Below is a small trained network, with its code and all its weights. Each question gives an input and a target symbol and asks what happens when units are switched off, that is, made to give their printed mean instead of their output.

import numpy as np


def w(rows, s, z=0):
    codes = np.array(rows[::2]) - 128.0
    scale = np.full(codes.shape[1], s)
    scale[-1] = z or s
    return codes * scale


def f(y):
    return np.maximum(y, 0)


def softmax(a):
    e = np.exp(a - a.max(-1, keepdims=True))
    return e / e.sum(-1, keepdims=True)


def log_softmax(a):
    a = a - a.max(-1, keepdims=True)
    return a - np.log(np.exp(a).sum(-1, keepdims=True))


def net(x, mask):
    ids = ['ΦΩεξπσψ'.index(c) for c in x.split()]
    T = len(ids)
    res = E[ids] + P[:T]
    u = 0
    for l in range(2):
        q, k, v = (res @ M[l].T for M in (Q, K, V))
        z = softmax(np.where(np.tri(T) > 0, q @ k.T / 2**0.5, -1e9)) @ v
        res = res + np.where(mask[u], z, O[l][:, -1]) @ O[l][:, :-1]
        u += 1
        y = f(res @ A[l][:, :-1].T + A[l][:, -1])
        res = res + np.where(mask[u : u + 8], y, B[l][:, -1]) @ B[l][:, :-1]
        u += 8
    return log_softmax(res[-1] @ U[:, :-1].T + U[:, -1])


Q, K, V, O, A, B = {}, {}, {}, {}, {}, {}
E = w([
[183,57,68,77,169],'Φ',
[246,248,112,116,77],'Ω',
[148,123,7,253,147],'ε',
[185,180,205,199,116],'ξ',
[79,125,131,169,11],'π',
[199,63,194,111,29],'σ',
[19,119,109,157,215],'ψ',
],0.014)
P = w([
[3,108,176,147,49],'0',
[120,136,166,152,114],'1',
[153,153,157,153,150],'2',
[128,180,143,115,48],'3',
[174,183,146,147,145],'4',
[169,194,139,147,160],'5',
[156,210,136,127,108],'6',
[189,205,134,148,165],'7',
[172,217,127,132,128],'8',
[155,234,122,115,114],'9',
[172,224,121,138,131],'10',
],0.0059)
Q[0] = w([
[177,210,1,221,123],'L0H1',
[140,110,141,129,152],'L0H1',
],0.013)
K[0] = w([
[110,127,6,171,84],'L0H1',
[133,160,173,133,159],'L0H1',
],0.013)
V[0] = w([
[121,201,115,143,144],'L0H1',
[105,160,202,8,145],'L0H1',
],0.011)
O[0] = w([
[127,141,138,109,88,138],'L0H1',
[154,1,182,155,122,2],'L0H1',
],0.0099,0.014)
A[0] = w([
[167,81,48,200,104,253],'L0N1',
[124,176,253,139,95,132],'L0N2',
[123,74,84,59,117,185],'L0N3',
[160,187,152,135,183,109],'L0N4',
[128,107,89,53,152,157],'L0N5',
[119,193,185,117,30,48],'L0N6',
[87,179,232,163,185,119],'L0N7',
[87,176,122,59,97,208],'L0N8',
],0.012,0.0027)
B[0] = w([
[133,59,71,53,79,166],'L0N1',
[154,97,45,154,108,156],'L0N2',
[201,109,105,113,207,160],'L0N3',
[105,80,129,75,76,224],'L0N4',
[171,179,172,110,170,175],'L0N5',
[159,117,128,243,157,200],'L0N6',
[169,147,60,171,245,144],'L0N7',
[138,242,168,26,82,252],'L0N8',
],0.012,0.015)
Q[1] = w([
[13,107,134,115,70],'L1H1',
[181,175,3,143,141],'L1H1',
],0.016)
K[1] = w([
[142,132,251,152,172],'L1H1',
[121,166,50,29,199],'L1H1',
],0.016)
V[1] = w([
[84,1,123,136,79],'L1H1',
[28,195,229,205,71],'L1H1',
],0.0084)
O[1] = w([
[145,224,186,23,8,2],'L1H1',
[102,14,3,65,105,75],'L1H1',
],0.0042,0.031)
A[1] = w([
[181,59,160,162,158,47],'L1N1',
[130,172,164,121,53,37],'L1N2',
[131,196,132,163,158,1],'L1N3',
[68,88,210,181,124,76],'L1N4',
[151,138,153,42,32,115],'L1N5',
[100,148,40,98,79,218],'L1N6',
[129,4,135,169,131,120],'L1N7',
[225,51,77,157,143,110],'L1N8',
],0.012,0.0034)
B[1] = w([
[122,205,109,171,183,175],'L1N1',
[117,144,141,127,201,177],'L1N2',
[126,126,105,96,81,253],'L1N3',
[192,147,97,24,144,131],'L1N4',
[128,55,9,80,143,174],'L1N5',
[153,96,245,192,133,251],'L1N6',
[232,131,217,168,182,154],'L1N7',
[72,83,101,71,48,206],'L1N8',
],0.013,0.019)
U = w([
[131,66,159,39,154,195],'Φ',
[174,181,159,126,228,191],'Ω',
[91,128,233,107,118,177],'ε',
[134,126,136,112,86,60],'ξ',
[134,162,94,192,164,71],'π',
[158,95,151,140,181,2],'σ',
[68,128,112,179,254,76],'ψ',
],0.008,0.0042)

Each question gives the input, a string of symbols that net reads in full, and the target symbol t.
The units are the heads (2 rows each of Q, K, V and O) and the neurons (one row each of A and B). Each row of codes is followed by its name. A weight is (code - 128) times the scale printed after its matrix; where a second scale follows, it is the last column's (O, A, B and U).
mask holds one flag per unit, layer by layer, with each layer's heads first. A switched-off unit (its flag False) gives its mean, the last column of its rows in O or B, instead of its output. The means were averaged over made-up inputs and are rounded, as every weight is.
A unit's drop is (log p(t) with every unit on - log p(t) with that unit switched off) / (log p(t) with every unit on - log p(t) with every unit switched off).
The circuit of an input: a set's keep is (log p(t) with only the set's units on - log p(t) with every unit switched off) / (log p(t) with every unit on - log p(t) with every unit switched off). Starting from the 12 units with the biggest drops (on a tie, the unit counted first), units are removed one at a time, each time the one whose removal leaves the highest keep (on an exact tie, the one counted first), for as long as the keep stays at least 0.8.
units of the circuit, in order: the units of the circuit, biggest drop first
unit that matters most: the unit with the biggest drop
top k neurons: the k neurons with the biggest drops, biggest first
k most important neurons of layer l: the k neurons of layer l with the biggest drops, biggest first
drop when u is switched off: that unit's drop, to one decimal
input σ Ω σ, target Φ: units of the circuit, in order	(L1H1; L0H1; L1N5)
input Ω Φ Ω σ, target Ω: top 2 neurons	(L1N1; L0N8)
input Φ ε ψ ξ, target ξ: 2 most important neurons of layer 0	(L0N2; L0N6)
input Φ π ε σ, target σ: top 4 neurons	(L1N8; L1N7; L0N8; L1N1)
input Φ ξ Φ Ω ψ ε Φ ψ, target ψ: units of the circuit, in order	(L1H1; L0H1)
input Φ Φ ξ Φ π ψ Φ ξ σ, target π: units of the circuit, in order	(L1N6; L0N6)
input ε ψ Φ Φ ε ξ ε σ Φ σ, target σ: 2 most important neurons of layer 1	(L1N8; L1N7)
input Φ ε Ω Ω ξ σ Φ Ω π, target π: 3 most important neurons of layer 1	(L1N8; L1N7; L1N3)
input ε σ ξ Φ σ Φ Φ Φ, target Φ: unit that matters most	L1H1
input ψ ξ ε, target ε: top 2 neurons	(L1N6; L1N1)
input ψ Φ σ, target Ω: top 3 neurons	(L0N4; L0N1; L1N1)
input Φ ε Φ, target Φ: 3 most important neurons of layer 0	(L0N8; L0N6; L0N3)
input Φ Ω Ω ξ, target π: 2 most important neurons of layer 1	(L1N1; L1N6)
input Φ Φ σ Φ Φ Φ Φ Φ ξ ε, target ε: top 2 neurons	(L1N6; L0N8)
input σ Φ Ω Φ Φ π, target Ω: unit that matters most	L0H1
input Φ σ Ω ε Ω ε ξ, target π: top 4 neurons	(L0N6; L0N1; L0N8; L0N7)
input Φ σ ξ ξ Φ Ω Φ Ω Φ π, target Ω: 2 most important neurons of layer 0	(L0N8; L0N3)
input ε Φ Φ Φ σ ξ ξ, target ξ: top 2 neurons	(L1N8; L0N6)
input Φ Φ Ω Φ Φ σ ε Φ Ω ψ, target ψ: drop when L1N7 is switched off	0.1
input Ω σ ε Φ ξ π, target π: most important neuron of layer 0	(L0N6)
